Below is a small trained network, with its code and all its weights. Each question gives an input and a class and asks what happens when units are switched off, that is, made to give their printed mean instead of their output.

import numpy as np


def w(rows, s, z=0):
    codes = np.array(rows[::2]) - 128.0
    scale = np.full(codes.shape[1], s)
    scale[-1] = z or s
    return codes * scale


def f(y):
    return np.maximum(y, 0)


def log_softmax(a):
    a = a - a.max(-1, keepdims=True)
    return a - np.log(np.exp(a).sum(-1, keepdims=True))


def net(x, mask):
    res = np.array(x, float).reshape(1, 4) / 4 @ E
    y = f(res @ A[0][:, :-1].T + A[0][:, -1])
    res = res + np.where(mask, y, B[0][:, -1]) @ B[0][:, :-1]
    return log_softmax(res[-1] @ U[:, :-1].T + U[:, -1])


A, B = {}, {}
E = w([
[254,91,141,168,117,73,56,121],'x0',
[84,117,70,149,149,241,16,140],'x1',
[141,168,31,118,182,133,177,253],'x2',
[166,96,209,80,203,196,74,161],'x3',
],0.0098)
A[0] = w([
[61,200,66,139,125,118,175,204,198],'N0',
[92,83,147,165,67,85,68,94,142],'N1',
[205,35,174,110,208,118,120,174,123],'N2',
[119,153,101,155,154,198,77,170,112],'N3',
[91,167,78,204,193,200,95,115,178],'N4',
[198,62,117,85,202,190,112,175,218],'N5',
[184,110,211,133,202,124,98,185,122],'N6',
[216,87,192,166,58,44,93,83,254],'N7',
[2,192,186,146,114,214,161,95,147],'N8',
[161,70,61,112,151,153,56,152,211],'N9',
[115,168,170,58,145,100,150,152,139],'N10',
[132,215,57,126,138,106,209,168,122],'N11',
[85,25,129,157,156,225,58,110,186],'N12',
],0.0096,0.0039)
B[0] = w([
[2,149,45,113,190,80,176,196,216],'N0',
[99,67,166,181,52,112,98,106,192],'N1',
[178,94,105,190,169,215,141,119,209],'N2',
[54,201,160,132,62,159,61,168,198],'N3',
[54,197,187,101,73,90,117,141,209],'N4',
[152,192,98,144,143,218,117,169,229],'N5',
[182,118,122,144,170,204,120,80,204],'N6',
[211,146,151,239,129,69,168,106,252],'N7',
[64,75,144,30,106,138,198,62,216],'N8',
[101,210,183,172,134,179,134,224,212],'N9',
[108,98,129,126,177,143,188,134,169],'N10',
[73,158,18,176,176,76,186,177,201],'N11',
[113,138,220,119,66,191,38,136,239],'N12',
],0.0086,0.014)
U = w([
[148,100,127,113,232,126,140,115,54],'0',
[148,138,131,175,116,64,137,116,251],'1',
[72,99,130,6,135,146,173,98,107],'2',
[179,157,103,133,213,214,102,147,129],'3',
[95,48,135,81,86,145,84,91,51],'4',
[64,149,39,113,198,95,153,195,160],'5',
[69,210,140,109,100,163,64,172,104],'6',
],0.011,0.0028)

Each question gives the input, the list of numbers given to net, and the class t.
The units are the neurons (one row each of A and B). Each row of codes is followed by its name. A weight is (code - 128) times the scale printed after its matrix; where a second scale follows, it is the last column's (A, B and U).
mask holds one flag per neuron, in row order. A switched-off neuron (its flag False) gives its mean, the last column of its row in B, instead of its output. The means were averaged over made-up inputs and are rounded, as every weight is.
A unit's drop is (log p(t) with every unit on - log p(t) with that unit switched off) / (log p(t) with every unit on - log p(t) with every unit switched off).
The circuit of an input: a set's keep is (log p(t) with only the set's units on - log p(t) with every unit switched off) / (log p(t) with every unit on - log p(t) with every unit switched off). Starting from the 12 units with the biggest drops (on a tie, the unit counted first), units are removed one at a time, each time the one whose removal leaves the highest keep (on an exact tie, the one counted first), for as long as the keep stays at least 0.8.
units of the circuit, in order: the units of the circuit, biggest drop first
k most important neurons: the k neurons with the biggest drops, biggest first
drop of u: that unit's drop, to one decimal
input [-6,-1,-3,-7], class 2: units of the circuit, in order	N8
input [8,-6,-8,8], class 3: 4 most important neurons	N2, N6, N4, N5
input [-4,-3,-2,-3], class 2: units of the circuit, in order	N8, N9
input [-4,-5,-6,-2], class 1: 4 most important neurons	N7, N12, N0, N1
input [-5,-7,1,7], class 3: 4 most important neurons	N2, N6, N4, N0
input [-4,-8,-4,0], class 1: 2 most important neurons	N7, N0
input [7,1,-5,4], class 3: 2 most important neurons	N2, N6
input [8,3,4,-6], class 1: 3 most important neurons	N7, N5, N0
input [1,-4,1,-8], class 5: 2 most important neurons	N11, N0
input [-7,-1,-4,-4], class 2: drop of N8	0.2
input [4,0,-6,5], class 3: drop of N6	0.1
input [-3,7,5,-6], class 5: drop of N0	2.5
